Each row has a class, written after it.
[-374  121 -260 -126  127   77   28  121 -173 -134   -1 -310 -205   43
 -244  -49  388 -127  367  217   -4 -112 -561  453 -270 -262  108 -279
  -88   89 -459   34  495  514 -430  -81  302 -322  115] | (143)
[ 181  271  -97    9  -28  272 -120 -139    9 -294 -413  220    1  153
  231  400 -212  -81 -175   79  -66  -18  204  285 -139   18  -53  459
  417 -180  430 -108   80  222  296 -176 -387  340 -236] | (102)
[ 135  384 -330  199 -122   72   -1   77   35 -255 -306   17  141   37
  111  276   10  108   85  235 -135 -389   85  163 -178  182 -136  209
  327 -200  311    3  226  201   -6 -347 -366  242 -242] | (143)
[ 292  442 -139  -61  -52  264 -138  -73  -79 -227 -399  210  -27   86
  270  356 -149 -109  -71  148 -105  -13  300  294 -149   36 -101  251
  220  -94  301  -44   42  277  221 -319 -345  276 -180] | (102)
[-217   84 -268   -3  -47  118  126  -12 -111 -174    7  -51 -280  -46
 -357  -13  438  -10  236  248   35 -177 -672  222 -295 -313  140 -167
  210  153 -604  248  504  299 -783   62  129 -304  159] | (18)
[ 235  362 -195   55  -11  276 -111  -25    0 -216 -418  143   51  114
  172  392 -228 -116 -143  148  -93  -61  216  223 -138   53 -118  345
  347 -180  370  -68   66  227  220 -167 -442  325 -274] | (169)
[-236   75 -344   66 -149  101  189   15  -56 -167   44   11 -249  -71
 -390   33  532   44  298  273   34 -284 -734  243 -295 -279  191  -15
  267  122 -619  270  537  346 -899  120  148 -358  108] | (102)
[-370  159 -176 -162  123   34   34  108 -211 -226   55 -377 -191   67
 -200  -78  349  -79  321  214   18   -7 -656  434 -282 -269  105 -320
    2  113 -489   29  476  450 -508  -75  287 -306   50] | (18)
[ 109  374 -361  159 -123  -50   84   63  -17 -231 -296 -188   23  162
   67  187 -115   21  219  299 -132 -396  126  153 -198  144 -183  356
  340 -206  291   34  304  229   83 -295 -292  119 -373] | (143)
[-438  149 -209 -158  108   79   57  207 -277 -216   32 -379 -123    5
 -173  -42  391 -105  311  305  -53  -91 -642  456 -299 -242   77 -253
  -50   33 -443  -79  513  591 -424  -71  287 -301   10] | (106)
[ 144  390 -332  121 -103  -42   95  118  -89 -210 -282 -192   19  100
  116  160 -126   48  223  387 -139 -388  104  164 -224  149 -173  345
  312 -190  253   36  244  233   39 -374 -270  155 -410] | (158)
[-161   87 -394   68 -126  228  109   -4  -19 -204    6   88 -154 -124
 -380   52  581   39  308  214   38 -159 -706  222 -277 -353  182 -135
  209   85 -629  272  573  307 -826  119   77 -381  123] | (102)
[   3  434 -301  168 -129   28   79   58  -72 -206 -326 -188   70  119
  134  226  -40  102  175  332 -142 -277  105  216 -224  189 -143  391
  265 -231  324  -53  320  265   63 -303 -310  126 -352] | (106)
[ 260  156 -347  140 -146  276   -4 -162   -6 -355 -168 -129    3  115
   51  182  -42   74  137  213   -9 -228 -101   29 -215    0 -132  354
  447 -233  222  166  258  166  249  -92 -391  125 -286] | (158)
[ 245  391 -279  139  -84   87   59   40  -71 -121 -312 -222   24  149
   52  145 -186  115  112  278 -197 -266  182   88 -189  128 -214  245
  381    3  342   52  306  130   44 -375 -329  211 -272] | (106)
[ 199  374 -230   56 -139  -46   94   26  -67 -280 -221  -64   70   11
  216  217   -9   76  131  377 -188 -611  164  211 -169  163 -212  187
  454 -100  186   29  243  205  -94 -338 -331  132 -237] | (169)
[-282  147 -369   24 -109   29  176  128  -41 -134  124 -188 -121  -67
 -417  -11  476   29  423  338   66 -239 -779  284 -330 -256  148  -41
  270    2 -617  166  531  399 -747  165  100 -402  -42] | (106)
[-344  -70 -375  -14  -78  174  142   90  -13 -256  -53   -5    2  -66
 -323   60  473 -157  219  238   27 -409 -773  329 -327 -260  101 -187
  225  161 -467  173  591  503 -623   98  239 -250  349] | (158)
[ 158  433 -139  -89 -117  276 -132   82  -33 -152 -311    2   60  131
  312  358 -214  -71  -52  256 -109  -24  306  296 -165  169  -86  229
  210 -215  428 -130   72  347  244 -389 -299  305 -206] | (106)
[ 311  192 -249   61  -68  158  -71 -201   -2 -366 -119  -81  122  100
  140  241  -69   97  150  160  -66 -339  -60   77 -176   12 -185  328
  525 -293  238   72  201  184  342   16 -470   84 -263] | (143)
[-223  112 -374   59  -59  103  192  -46  -13 -174   46 -163 -242  -59
 -407  -68  499   51  364  159   86 -101 -739  224 -303 -287  178 -129
  195  111 -594  264  495  259 -807  111  144 -451   12] | (2)
[-521   76 -232  -96  117  130   93  181 -178 -174    7 -315 -285  120
 -255  -70  333  -91  267  167   14    6 -728  422 -308 -232  127 -247
  -95  131 -399  -16  574  536 -553  -67  440 -277  105] | (143)
[ 220  154 -347  131 -138  161  -45 -163  -35 -368 -153 -138  168   63
  195  223  -55  126  284  166  -47 -225   24   63 -197   66 -175  220
  353 -250  233   69  284  130  258  -31 -455    0 -290] | (106)
[-241 -122 -286  -47   40  137   83   92  -49 -137  -53 -158  -78    5
 -398  -21  364 -186  129  185  -50 -365 -667  310 -307 -266   25 -214
  297  321 -438  191  553  358 -567   38  219 -173  361] | (28)
[ 369  160 -323  147 -152  229  -34 -293   -2 -383 -210   29  207   -5
   31  166   82   69  202  155  -38 -419  -68   54 -199  -60 -165  340
  515 -212  121  225  237  152  221   58 -428   48 -165] | (158)
[ 129  394 -401  176 -121  -87   47  131  -53 -251 -288 -144  118   14
   62  203   13   57  287  342  -83 -464  108  181 -154  144 -100  313
  261 -274  229   39  202  138   -7 -273 -334   98 -428] | (158)
[-208  124 -266   21  -26  118  168   26  -45 -192   35  -25 -190  -89
 -372   27  446   55  209  221   10 -255 -803  250 -274 -302  179  -55
  383  131 -506  189  514  258 -817  138  101 -356   52] | (28)
[ 379  206 -298  140 -101  232  -62 -249    5 -339 -182  -68   76   42
   19  253  -52   94   96  122  -87 -269   -8   18 -165  -11 -203  354
  499 -245  218  121  321  106  294  -11 -496  215 -279] | (106)
[-432   99 -210 -169  114  123   14  148 -194 -239   16 -360 -155   69
 -171  -45  370 -127  308  163    9  -14 -635  472 -267 -256  151 -267
  -78   30 -387  -65  502  586 -344  -42  329 -277  104] | (143)
[ 375  181 -392  154 -160  233  -84 -235   59 -317 -246    4  208   83
   22  172  -37  136  221   49  -23 -143   81  -25 -180  -37 -189  381
  371 -218  247  253  265   92  349  -27 -505   55 -279] | (102)
[ 375  173 -272   98  -71  126 -124 -170  -28 -384 -179 -143   99  117
  154  220 -143   52  233  132  -39 -310   24  164 -187  -26 -146  297
  481 -202  158   37  290  133  384  -23 -461  105 -268] | (102)
[ 103  428 -321   96  -93  -51   60  214 -109 -255 -302 -102   63  106
   95  196  -77  -10   59  311 -132 -455   61  133 -150  155 -190  194
  322 -121  254   62  186  105 -131 -337 -287  111 -352] | (28)
[  55  463 -289  187 -145  -21  109  135 -115 -290 -279 -126   62  163
  136  193 -103    6   83  352 -135 -518   18  207 -194  177 -203  326
  411 -158  276    4  277  189  -50 -292 -254   67 -320] | (28)
[-505   82 -210 -140  111  128   63  212 -233 -203    5 -300 -185    2
 -135  -21  380 -192  240  247  -11  -56 -666  514 -322 -214  141 -329
 -143  106 -481  -99  484  618 -539  -45  382 -267  124] | (169)
[-391  138 -316   25 -110    1  171  -31  -42 -197   71 -152 -268  -97
 -362    6  583   16  385  307   81 -151 -800  311 -345 -245  249  -22
  120  -13 -639  211  481  399 -839  110  202 -434   -9] | (18)
[ 457  113 -265   51 -123  100  -76 -293   37 -305 -208 -172  100   48
  117  143  -75  114  195   94  -42 -302  160   76 -100  -24 -184  383
  515 -176  227  136  243   71  409  -41 -507   55 -157] | (2)
[-463   64 -209 -139  123   -2   89   21 -154 -246   22 -215 -212   14
 -238    5  423 -109  333  142   10 -118 -664  471 -306 -260  133 -236
   43   76 -474   10  512  562 -541   17  316 -313  103] | (143)
[ 109  356 -170   39  -83  230 -113  -32   45 -298 -348  150   96  155
  222  400 -188 -147 -100  172  -47 -197  174  329 -155   82  -71  394
  399 -334  440 -147   98  318  341 -156 -392  255 -258] | (143)
[ 289  376 -292   54  -81  -66   54  -54  -81 -186 -244 -319  119   94
  128   80  -54   51  261  262 -199 -420  271  163 -166  117 -221  172
  375  -73  277  122  240  132  133 -393 -309  134 -273] | (28)
[ 215  487 -312  101  -83  -75   50  159  -88 -228 -266 -144  108  103
  164  215  -99   21  197  338 -161 -402  138  248 -141  116 -165  221
  344  -99  216  -50  213  190   37 -353 -333  153 -340] | (102)
[-142   34 -258  -54   -5   50  152   -1   15  -69   66  -70 -195  -98
 -354   23  423   38  255  228   -2 -216 -630  284 -226 -283  195  -73
  371  167 -537  235  446  247 -843   76   24 -313   57] | (169)
[-161 -130 -323  -54  -46  319   66  101  -22 -126  -55  -37   52    4
 -404  -44  401 -105  146  122   -6 -306 -678  243 -251 -309   68 -289
  266  340 -414  313  563  397 -633   22  222 -150  455] | (158)
[-206  190 -303   25  -38  148  113   23  -95 -112   43 -165 -218  -60
 -383   -4  435   32  325  286   23 -157 -687  231 -272 -306  171  -85
  172   65 -645  192  489  341 -738   99  133 -377   17] | (106)
[ 182  390 -111  -73  -44   75  -83  136  -79 -166 -408  -31   39  178
  323  379 -313 -124 -102  270 -127 -264  301  343  -89  120  -78  400
  392 -250  388 -169   61  339  247 -308 -363  288 -211] | (2)
[ 393  202 -299  127 -111  284  -87 -250   12 -351 -203   27  180    2
   74  217  -31   42   91  110  -65 -288   -9   29 -200  -29 -215  248
  466 -161  208  159  214  102  268   73 -465   88 -229] | (28)
[ 481   92 -229   40  -90  250 -122 -308   18 -405 -223  -26  173  143
   92  222  -52  141   58   12  -40 -354   38   13  -78  -86 -162  360
  667 -124  232  229  254   20  421  -29 -603  151  -61] | (102)
[ 224  400 -244   34 -111  -56   96  129 -136 -191 -253 -148  -46  159
  163  181 -164   30   73  288 -145 -518  190  172  -81  156 -209  265
  398  -92  262   58  228  143  -38 -369 -298  161 -230] | (2)
[-488  102 -203 -183   39   65  111  142 -208 -259  107 -316 -171   33
 -208  -71  362 -100  281  274    3  -98 -700  417 -308 -244   47 -271
   20  112 -449    7  520  589 -525  -67  368 -390   37] | (106)
[ 165  428 -296   82  -71    0   72   50 -105 -215 -360  -61   19   23
   95  270    3  109  150  318 -160 -433  109  125 -154  129 -112  331
  308 -177  248   77  221  204  -79 -314 -316  184 -306] | (158)
[ 118  436 -117   54  -15  226 -123  -83  -70 -249 -393   66   -1  120
  223  327 -262 -167  -52  155  -89  -18  232  335 -225   92  -76  270
  220 -153  338 -166    7  288  245 -235 -249  266 -320] | (106)
[-225  -89 -355   12    0  199   66  219  -68 -141  -61 -154 -100   29
 -334   -8  310 -154  175  227  -15 -345 -685  285 -283 -260   56 -306
  183  301 -535  177  600  361 -668   19  202 -209  360] | (169)
[  51  386 -281  104 -146 -109  102  117 -115 -237 -220 -259   59  103
  166  142  -97   -3  251  403 -149 -466   79  260 -230  169 -154  333
  332 -216  219  -67  271  275   51 -340 -222   81 -388] | (106)
[-285  -94 -436   29 -104  239  129  127  -17 -184  -43 -102   -9  -27
 -388   -4  508 -101  260  239   23 -359 -751  221 -319 -247  126 -240
  199  191 -509  293  594  400 -702    2  203 -288  390] | (158)
[ -18  108 -314  -55 -149  222   44  -83   16 -167  101  -27 -114 -141
 -387  -13  592   58  316  189   96 -231 -598  161 -227 -328  172 -288
  251  123 -668  381  466  227 -751   92    3 -344  237] | (18)
[  70  369 -356  116  -85  -33  134  159 -105 -206 -394 -149  131  140
   89  189  -74   97  166  332 -127 -406   80  145 -129   96 -135  364
  368 -136  373   56  275  217   12 -273 -356  125 -333] | (158)
[ 421  208 -263  118  -86  245  -86 -234   -6 -288 -244  -79  -19  186
  -21  137 -183   83   52  125  -89 -265  134  -19 -117  -62 -246  348
  520  -99  247  250  240   97  339 -153 -458  136 -235] | (143)
[-567   81 -194  -89  107  108   84  121 -233 -258   25 -293 -163    5
 -190   -3  412  -92  269  223  -12 -106 -779  486 -336 -235  155 -244
  -42   42 -427  -92  551  595 -521  -13  380 -311   73] | (106)
[ 223  382  -95  -56  -87  330 -124 -127  -37 -254 -333  101   30  174
  276  338 -254    6 -108  123  -63  -26  198  237 -144   42 -122  267
  388 -139  418  -23  133  301  264 -264 -369  236 -197] | (106)
[-462  112 -238 -137   92   87   80  113 -168 -222    3 -185  -83  -82
 -182   30  486 -159  369  254   28 -117 -685  559 -336 -265  180 -249
  -37   20 -496  -63  472  638 -523   56  332 -282   79] | (158)
[  86  439  -66   36  -86  272 -105  -63   35 -254 -338   67   69  168
  282  423 -226  -56  -95  203  -40  -94  127  376 -216  119   21  342
  419 -239  412 -183   69  333  258 -165 -353  332 -229] | (18)
[ 223  309 -248  105 -110  -40   52  120 -113 -284 -301  -47   74  122
  131  225  -81   33   60  275 -184 -576   95  173 -111  117 -183  370
  480 -120  255   17  292  118  -14 -312 -326  235 -231] | (102)
[-217   94 -395   21 -200  160  146   71   10 -209   64   94  -85 -159
 -398   20  584   72  346  254   68 -230 -722  209 -305 -296  124 -185
  235   54 -562  308  628  358 -837  100   63 -370  134] | (18)
[ 144  369 -263   76 -144  -40   34   25  -73 -257 -268 -125  168  108
  140  193  -37   43  145  222  -97 -482   87  211 -103  115 -120  283
  397 -192  257   51  262  154  -15 -217 -346   98 -271] | (106)
[  60  434 -313  210 -178  -54  103   25  -30 -244 -291 -200  194  108
   83   79  -40  154  224  318 -143 -287  100  151 -217  122 -162  326
  355 -188  319   84  269  226   12 -365 -305   65 -420] | (18)
[  70  385 -366   73 -103 -119   99  160  -49 -268 -265 -145  102   75
  110  209  -74   42  224  381 -100 -459   68  154 -184  144 -149  340
  333 -274  253   60  198  224   19 -354 -319   92 -446] | (158)
[-450  103 -132 -180  179  176   96  183 -246 -168    0 -210 -285   66
 -209   35  256 -143   64  227  -34 -110 -685  404 -325 -237   58 -229
   49  179 -402  -44  488  563 -452  -56  321 -153  179] | (28)
[-462   56 -204 -163  100   88  119   43 -227 -220  -12 -283 -354   74
 -191  -60  337 -130  234  169    4    2 -619  416 -285 -264   88 -282
  -53  199 -441   66  499  526 -592 -119  411 -405  146] | (2)
[-330   70 -472  157  -94   88  195  173   -9 -125   18 -160 -202  -23
 -442  -21  423   24  408  288   73 -168 -787  259 -339 -238  151   16
  153   35 -550  201  635  332 -770  154  123 -380  -48] | (169)
[  77  414 -336  133 -135 -154  130  110  -41 -229 -281 -233  127  101
  124  188  -30  122  264  307 -120 -480   64  219 -172  156 -120  357
  417 -267  246   29  282  236  -59 -275 -330   60 -418] | (2)
[ 149  483 -161   27    1  359 -130  -21  -30 -138 -431   51  -13  115
  255  379 -189  -47  -81  182 -123   97  191  307 -239  102  -75  224
  163 -135  387  -99  113  345  185 -291 -291  329 -286] | (28)
[ 236  355 -136   51   -6  235 -102 -102   46 -188 -425  108    8  162
  155  316 -332  -99 -122   18  -76   -3  277  265 -145   68  -92  342
  362 -105  448  -60   42  178  226 -247 -300  318 -268] | (2)
[ -84   98 -290  -19  -10  119   65  -50  -51 -111   16 -131 -142  -97
 -436  -42  496   79  353  190   43 -153 -597  208 -230 -370  181 -140
  248  112 -594  298  469  237 -640  120    1 -291   96] | (18)
[-468  152 -167 -220  105   62   83   93 -288 -204   25 -285 -212   17
 -124  -17  363 -168  270  243  -22  -66 -581  465 -317 -237   79 -382
 -106  144 -532  -30  463  639 -541  -89  378 -305  175] | (106)
[ 400  182 -272   90 -102  289 -142 -211  -20 -322 -167  -86  185   62
  152  210   28   93  175   98  -79 -288    2   67 -150   21 -154  236
  388 -248  208  100  225  134  319   30 -459  108 -129] | (143)
[-175   47 -352   41  -60  112  109   80  -24 -138   -2 -151 -222  -98
 -365   13  440   51  331  205   36 -256 -691  246 -296 -274  199 -176
  208   81 -629  199  594  319 -804   83  135 -316  141] | (2)
